In the rows, zero is written as 128.
Each row is followed by its class number.
[140 130 142 163 140 148 126 147 121 135 120 136 110 106  98 143 153 120
  77 127 121 121 145 111 154 128 156 165  75 140 105 153 109 158 116 130
 132 113 121 135 145 145 127 137  97 140]	9
[117 118 105 143 105 109 122 139  92  80 128 125 138 114  74 133 146 104
 133 102 134 158 142 149  99 122 130 123 127 101 100 156 138 136  81 133
 136 142 159 122 148 138 125 137  88 111]	1
[139 170 167 152 136 150 155 123 149 138 136 119 144 130 144 158  81 159
  96 154 131 109 125 104 149 153  87 157 136 140 105 124 139 116 207 137
 121 142  75  99 122 149 139 119 119 127]	5
[122  96 120  99 147 130 112 111 137 163  85 107 134 167 140  91 145 107
 177 127 149 129 148 131 158 119 161 117 131 123 108 149 116 177  87 110
 144 102 160 173 106  87 159 129 153 152]	7
[102 131 104 118  62 102  96 120 145 103 137 165 116 134 130  82 148 108
 163 107 125 164 107 164  97 106  92  72 139  90 191  79 125 107  48  60
 107 210 116 129 133 157  90 147 148 151]	9
[117 159 129 157  83 135 114 133 158 107 149 153 108 102 121 128 147 131
 117 124 110 144 104 136 117 115  86 116 125 111 187  95 127 107  97  72
  97 195  78 107 130 191  76 147 126 134]	9
[149 112 134 146 171 143 146 135 101 139 124 111 134 144  99 168 142 125
  97 132 125 119 164 111 138 130 171 173  92 152  62 168 118 158 148 178
 142  84 147 131 142 117 143 124  98 127]	8
[126 122 117 121 117 106 144 116  99  85 152 132 159 139 111 160  94 109
 162 122 119 154 108 148  99 141 121 111 157 113  93 140 154  92 146 155
 124 150 151  95 137 146 123 121 109  91]	8
[122 159 140 180 119 151 106 153  99 116 146 121  72 105  41 134 189 133
  28  94 110 148 155  97 102 103 140 176  39 128 119 129 117 182  65 124
 127 149 118 121 158 166  86 156  74 142]	5
[109 133 101 105  73  90 122 118 132  94 146 150 121 136 145 110 143 103
 204 104 123 186  94 175 110 105  87  46 171  82 194  80 167  90  66  83
 110 198 142 112 125 142 103 131 137 118]	2
[126 131 122 147 121 128 135 128 104  93 146 123 140 134  96 165 126 126
 120 122 115 141 131 142  97 130 114 133 132 119 101 137 143 115 123 151
 121 152 131 104 142 153 115 132 101 112]	8
[118  55  95  76 151  95  92 109  85 167  71 126 146 212 162  80 158  81
 175 112 171 140 161 166 118 108 206  85 134 116  77 140 105 168  59 153
 177  87 215 188 147  39 164 128 166 164]	8
[132 102 115 129 124 109 141 128  94 100 131 132 147 117 113 156  84  93
 150 119 129 139 103 146 135 152 137 126 164 118  94 173 157  86 169 161
 146 130 161 103 143 149 145 115  81  73]	0
[140 116 133 138 159 141 121 149 119 158 104 105 125 150 104 108 179 135
 102 126 160 107 188 104 143 108 176 160  77 149  97 142  98 184 108 140
 153  69 150 167 144  60 160 131 130 188]	1
[140 122 151 135 158 140 116 135 134 179 103 136 119 145 135 105 156 135
  97 131 144 100 163 100 149 117 172 155  76 152 121 127  82 166 118 117
 135  93 131 160 134  75 143 141 140 190]	9
[131 151 143 129 122 151 128 130 146 136 173 133 121 113 130 147 116 156
 117 140 114 126 122 122 127 127  87 115 132 128 155 104 134  96 140 113
 109 154  75 112 123 163  91 129 142 123]	3
[116 124 131  93  94 112 118 111 179 172 121 157 145 159 202  91 114 133
 203 145 144 119 100 156 138 126  75  63 186 118 205  71 124  81 131  65
 105 172  69 148 107 109 125 128 194 175]	9
[129 122 128  87 132 113 159  94 160 136  99 117 192 161 192 121  41 129
 231 164 152 110 112 152 168 167 103  91 215 119 119 135 158 105 194 124
 126 122 125 129  90 107 184 112 170 118]	7
[122 158 130 124  94 111 155 110 130  91 153 139 157 124 133 147  60 124
 155 129 125 157  90 133 123 153  71 106 171 110 125 113 168  80 180 124
 113 179 100  82 126 176 124 123 124  93]	5
[159 140 184 151 188 195 152 135 142 175 117 112 134 134 137 171 122 170
  65 166 136  58 170  83 168 148 162 201  81 172  70 153  89 149 209 170
 132  63 131 130 124  98 165 109 109 181]	4
[139 142 161 130 160 167 108 131 175 217 132 123  79 153 162  97 217 169
  97 120 120 103 154  92 158  80 125 128  75 150 196  66  86 161  81  66
 121 119  91 167 116  88  94 147 170 216]	2
[121 124 127  93 110  97 150 105 129  95 131 133 183 144 169 137  49 107
 210 147 134 152  88 166 111 166  83  92 212 113 106 136 169  77 204 130
 127 149 144  99 119 132 155 111 132  82]	6
[125 121 131 114 122 122 110 123 137 166 136 141 101 142 148 108 181 125
 147 107 122 146 127 138 128  97 122  85 122 117 178  96 125 127  66  89
 125 147 132 144 127 116 101 140 138 152]	2
[130 120 136 124 150 125 117 134 102 158 100 120 117 160 124 111 149 116
 105 122 153 135 155 114 134 117 169 141  92 137  98 135 117 176 115 142
 150  99 151 150 145  80 158 128 130 164]	5
[139 108 129  95 147 100 157 107 126 131 101 133 165 157 185 136  94  96
 212 131 143 153 106 155 156 141 144  94 182 104 102 135 145 100 169 141
 139 120 173 119 110  88 163 109 129  99]	2
[116 116 131 130 128 144  79 139 127 139 123 119  88 145  93  86 210 124
  99 101 122 151 156 126  93  94 143 149  72 130 135 114 107 189  53  88
 138 136 159 158 139 112 102 152 133 176]	6
[136 165 128 160  79 117 173 136 103  37 183 152 130  66  91 190  84 110
 134 111  72 178  68 163 109 162  74 112 157  84 140 122 195  67 159 135
 100 192 138  46 140 226  94 132  46  30]	2
[132 155 154 128 126 158 129 128 158 154 167 127 121 118 151 141 118 168
 121 153 118 117 117 112 140 123  83 114 140 135 170  94 131  98 151 106
 108 147  64 117 116 151  99 124 163 137]	3
[136 151 138 140 116 136 134 131 145 130 145 131 106 125 130 125 164 136
 131 118 110 139 122 135 135 112 110 114 117 118 177  90 139 125 104 100
 114 153 120 119 127 138 105 133 118 144]	2
[133  84 121 131 170 142  87 149 101 162  85 106 106 159  86  91 230 114
  99  96 159 141 204 104 130  90 217 173  45 138  79 153  77 223  40 129
 167  66 203 189 141  55 146 143 129 193]	1
[124 130 119 135 108 122 127 141  91  82 177 141 117  89  85 166 108 118
 117 116 105 165 110 143 101 135 113 109 125 108 116 141 156  94 108 146
 119 153 127  96 148 187  94 130  92  72]	3
[139 173 184 162 149 186 134 133 191 196 139 111 107 135 160 124 134 192
  87 154 127  66 138  82 159 120  84 175 111 160 180  92  90 130 189  75
 114 145  53 129 114 124 109 132 149 189]	0
[137 123 144 121 162 128 133 122 125 156 106 126 129 158 149 127 153 125
 137 121 139 124 154 125 145 117 157 124 113 122 109 127 108 150 112 128
 141 111 162 144 124  72 147 126 115 151]	2
[133 156 149 152 128 145 129 142 122 143 133 119 103 131  95 133 148 142
  72 131 123 127 146 108 131 122 129 155  80 139 130 110 126 163 128 129
 127 126 103 125 145 136 126 131 116 160]	5
[123 113 102 135 101 106 130 133  91  89 128 136 136 124  98 140 105  86
 150 113 136 151 111 160 117 134 140 119 154 111 117 159 162 103 131 146
 146 142 170 108 148 148 145 123  81  90]	0
[127 155 127 146 100 118 147 134 104  77 146 134 131 108  96 158  93 115
 118 126 119 155 104 140 119 150 104 128 135 114 118 126 171 113 157 148
 121 154 117  88 144 180 127 121  93  95]	5
[148 154 163 164 139 148 153 140 146 140 147 142 129  96 136 170  96 153
  91 156 112  93 114 107 157 155 115 154 116 151 131 137 120 103 190 127
 108 120  73 104 140 163 121 124 105 127]	9
[136 121 141 126 151 145 127 119 134 162 130 115 133 168 135 126 153 145
 129 133 133 119 148 115 124 109 136 139 115 145 117 115 106 146 126 129
 129 117 124 139 129  91 127 128 159 172]	8
[127 102 140 125 154 139  98 139 128 164 116 114 101 149 126 109 177 129
 107 124 132 128 157 123 117 111 148 146  90 149 114 134 109 172 104 114
 140 100 142 159 139  95 128 139 132 165]	6
[112 132 130  97 118 121 134  96 170 140 109 120 165 160 174 100  85 136
 212 142 141 118 114 145 141 137  83  87 196 108 148 115 141 118 139  86
 119 160 110 141  85 112 146 131 174 140]	7
[123 171 146 162  95 172 108 142 171 122 164 119  85 105  93 123 186 158
  84 127  87 141 126 120 110 106  64 160  97 136 196  87 135 143 100  59
 102 182  68 115 129 195  66 154 129 152]	6
[122 125 115 126  93 105 145 116 118  76 138 138 158 110 127 156  68  93
 180 121 128 160  77 156 123 150 100 114 203 100 132 155 174  59 175 129
 132 180 142  79 125 183 122 121  94  57]	0
[137 141 144 149 134 161 126 131 147 162 162 122 108 135 123 146 168 163
  94 131 105 110 134 108 124 105 102 139 112 151 165  99 119 128 124 112
 109 138  75 128 134 146  86 139 151 161]	8
[117 188 136 161  72 140 129 128 149  98 178 139 101 103  87 132 134 150
  92 112  94 159 105 116 100 121  52 128 115 113 189  78 153 108 113  79
  93 216  62  86 132 217  64 151 117 123]	5
[118 152 130 144  75 134 123 126 153 113 173 140 115 105 117 137 112 139
 129 124 106 129  88 137 118 126  55 109 167 118 202  98 158  61 134  84
 108 202  73  91 128 207  77 134 113 108]	0
[134 107 125 106 144  96 143 118  97 122 114 139 145 145 141 130 117  90
 173 109 135 156 124 143 134 133 164 100 137 108  93 144 140 123 125 145
 146 114 199 122 131  89 153 125 100 105]	2
[143 181 147 186 117 166 150 154 102  62 199 125 103  59  39 187 114 145
  50 127  83 147 122 103 107 143 110 173  74 125 108 144 149 115 144 148
 106 156 105  63 154 219  83 134  56  73]	3
[133 152 135 149 115 139 147 118 142 110 159 126 143 127 128 172 110 154
 128 140 110 123 118 136 110 134  72 127 156 127 140 116 146  91 158 125
 100 172  78  95 127 172  98 132 123 118]	8
[156 120 161 159 188 155 132 151 117 167  97 124 116 123 119 146 151 131
  60 139 143  93 166  89 173 132 206 196  53 163  71 169  83 184 148 157
 146  60 141 148 144  85 156 132 108 158]	9
[134 177 139 160 104 138 157 127 131  91 161 128 129  96  95 174  88 136
 101 135 101 146 104 116 131 155  75 151 130 124 126 122 168 101 184 131
 108 169  79  76 129 221 108 123  85  88]	5
[107  87 112 114 125 148  66 151 102 137 111 134  69 160  65  99 249  94
 101  84 122 165 160 136  86  69 191 132  52 114 121 110  93 188   6 120
 138 119 215 178 135 101 111 129 128 204]	4
[130  89 132 124 151 138  98 133 121 189 105 122 107 161 132  98 168 119
 112 113 151 110 154 118 141 104 165 138 105 145 126 143  97 151 101 121
 157 102 150 168 138  82 139 134 132 170]	0
[128 150 124 155  82 124 151 129 124  61 162 135 142  85 105 162  75 118
 143 127 111 141  78 152 123 149  76 128 181 112 156 135 183  64 174 129
 119 183 113  71 135 202 111 124  83  71]	0
[139 119 150 129 153 150 129 128 151 182 121 118 129 147 161 123 120 143
 123 142 141  89 125 109 157 129 119 141 141 153 139 134 114 106 180 116
 139 117 101 137 119 108 140 122 136 149]	0
[116 183 130 149  62 124 141 126 143  80 175 142 121  98 109 152  99 138
 125 126 100 163  82 142 110 134  41 105 159 106 188  79 181  85 141  97
  95 212  60  76 132 219  79 136 124 102]	5
[110  85 109  74 141 104 102 114 116 154  95 132 150 192 164  91 124 103
 194 126 172 145 151 160 121 111 152  69 154  98  89 128 112 142  88 130
 152 129 170 170 118  46 163 115 174 148]	3
[151 138 165 113 163 141 148 116 168 204 113 119 131 161 197 119 141 156
 154 151 147 100 146 111 177 119 132 122 129 148 162  95 114 134 163 112
 127 101 113 147 110  62 152 119 165 186]	2
[131 163 141 167  88 138 136 139 143  87 156 149 115  78 106 154 120 132
 101 130 104 143  97 130 128 135  97 144 119 118 166 116 140  99 133 100
  96 178  86  85 137 204  87 142 102 109]	9
[120 123 132 110 111 123 122 115 151 126 124 125 140 142 156 121 123 124
 167 135 127 152 110 154 118 130  94 114 164 120 143 115 141 117 145  98
 121 156 117 122 120 138 116 130 152 123]	6
[139  88 138 117 170 119 122 138  93 138 111 118 134 138 123 147 119 106
 120 131 136 129 146 136 123 148 170 147 115 146  52 182 127 151 155 169
 153  75 175 141 150  94 161 120  96 113]	6
[119 152 110 156  67 113 133 139 100  35 181 137 134  74  45 153 125 109
 130  99 108 178 108 143  80 128  94 128 133  97 136 135 164  95  88 119
 115 181 133  77 150 203  84 140  66  84]	1
[124 120 129 137 127 126 123 125 117 128 116 126 139 141 120 128 112 114
 135 122 142 119 124 138 126 127 127 132 148 119 112 148 130 116 144 130
 148 143 145 124 130 117 143 123 101 126]	0
[132  92 121 112 153 120 118 128 110 161  86 123 139 172 144 107 133  99
 150 124 165 112 145 135 145 120 178 131 138 134 105 154 118 144 141 144
 166  94 179 158 132  59 176 119 130 151]	0
[130 125 137 115 142 124 138 118 126 143 105 123 144 154 150 130 107 118
 136 132 147 141 123 122 146 138 133 128 143 127 101 130 133 131 164 139
 138 125 123 125 124 117 147 123 145 124]	5
[137 159 143 163 111 151 123 143 138 131 177 136  74  96  92 138 186 149
  78 105  83 145 123 112 124 103 102 134  73 125 186  88 133 120  78  90
 103 161 103 106 138 180  66 151  93 136]	2
[119 119 132 118 134 138  93 128 135 186 103 123  96 178 123  84 197 123
 101 109 144 141 166 114 134  88 148 131  81 132 132 102  98 190  64  97
 147 128 124 175 131  94 126 138 157 195]	5
[ 97  86 104  74 131 118  70 117 137 200  91 128 125 214 177  42 194 109
 194 112 171 143 162 160 124  73 155  51 136 101 148  83  93 177  38  93
 157 124 158 208 119  19 141 133 223 204]	3
[142 149 139 140 119 123 156 125 121 100 155 138 127 109 118 151 117 120
 137 118 106 153 105 132 129 136 114 118 128 112 131 126 150 101 139 123
 115 152 144  87 134 151 115 127  86  95]	2
[122 127 116 116 122 131 126 112 146 145 136 127 141 167 142 130 142 133
 163 132 126 134 128 139 123 109 102 104 154 127 147 102 134 118 120 110
 123 151 106 136 118 133 115 124 166 151]	8
[129 144 146 106 119 150 148 103 162 147 139 138 162 148 178 138  88 149
 169 157 135 105 110 131 137 143  92 110 176 133 145 109 131  75 197 120
 111 141 120 107 104 126 143 109 159 152]	4
[124  97 127 102 157 129 118 118 132 159  83 107 138 167 132  93 141 110
 171 122 148 132 150 125 152 123 179 130 124 124  97 153 111 182 101 119
 147  94 173 167 108  78 161 134 154 150]	7
[139 153 152 141 139 162 132 137 141 148 171 127 116 107 121 154 124 160
  95 141 115 117 131 101 138 124 106 141 110 141 140 117 127 114 148 126
 118 128  82 117 124 150  99 129 133 130]	3
[131 139 131 133 123 132 121 135 134 150 130 131  98 144 131 107 186 124
 132 111 123 145 137 131 132 100 136 109  96 118 169  92 125 147  83  98
 125 136 144 138 132 107 117 141 125 165]	2
[123  90 136  75 144 111 126 102 148 189  84 127 169 205 197  83  97 112
 207 139 176 110 127 140 151 125 138  99 189 130 118 129 109 112 169 116
 159 118 157 161 107  41 184 106 177 164]	0
[140 141 127 134 119 103 176 118 101  64 147 141 166 101 132 189  60 102
 174 128 113 158  89 162 132 168 107 103 179  94  92 155 180  69 180 158
 120 155 157  66 134 162 141 113  63  45]	2
[137 166 151 163 102 136 162 134 148  81 154 144 143  79 128 173  76 133
 125 151 104 131  87 131 146 164  87 141 149 123 142 126 148  80 190 122
  96 166  76  74 132 203 107 125  98  89]	9
[144 105 133 137 161 138 137 133 103 144 137 119 133 143 114 164 135 131
 103 132 122 117 148 119 129 130 150 145 110 152  84 150 124 133 141 171
 133  92 132 129 145 121 131 127 116 127]	8
[133 111 144  82 147 119 127 104 170 210 108 135 140 186 218  96 137 137
 199 137 150 114 128 134 162 109 117  72 169 127 166  86 116 108 135  92
 131 123 118 159 101  55 147 117 183 178]	2
[117 116 122 111 125 134 105 122 143 150 102 113 115 157 126  84 160 125
 159 121 140 130 146 134 135 109 144 116 115 119 147 119 120 179  67  89
 129 126 143 166 114  99 138 141 158 175]	7
[131  83 123  87 162 106 111 119 115 193  94 137 123 183 172  92 174 100
 166 107 151 138 153 140 145 100 179  82 121 122 121 124 106 154  80 120
 153  94 185 174 128  43 155 128 148 164]	2
[140 121 141 155 168 143 119 148  90 135 107 114  99 130  79 141 164 116
  49 108 139 139 165  93 137 120 195 188  45 144  63 161 110 191 110 160
 151  91 158 137 151 114 136 138  88 140]	5
[115  96 121  91 125 107 112 117 125 131 101 128 143 163 158 109 133  98
 183 122 147 164 122 160 110 126 133 104 164 116 117 142 135 137 125 107
 140 134 164 142 127  99 141 130 152 124]	6
[136 110 147 148 170 168  86 146 125 198 103 110  78 160  88  81 215 132
  55 105 140 100 182  86 138  83 193 189  33 157 118 130  68 203  75 111
 165  91 160 179 139  71 128 144 121 209]	0
[129 190 120 170  56 128 164 128 131  29 199 142 149  47  84 189  76 133
 150 126  88 164  63 148  98 155  35 118 190  97 180 120 189  50 157 102
  84 209  77  49 141 250  64 134  85  51]	1
[124 145 129 150 113 144 126 129 136 108 156 123 116 129 104 147 158 140
 120 120 103 147 118 130 106 110 104 138 126 123 150 107 136 123 109 111
 109 168 103 106 131 171  81 137 132 128]	8
[139 135 152 149 146 152 122 147 129 135 127 111 108 124 114 138 156 142
  89 139 122 120 147 122 127 128 137 172  89 153 116 136 126 170 141 127
 129 104 132 134 143 118 129 133 116 148]	6
[114 172 123 157  67 143 114 134 141 106 164 138  85 107  71 124 170 136
  80 105  97 166 121 123 105 105  69 128  98 113 196  82 148 129  68  77
 101 208  66 106 139 221  61 154 112 134]	5
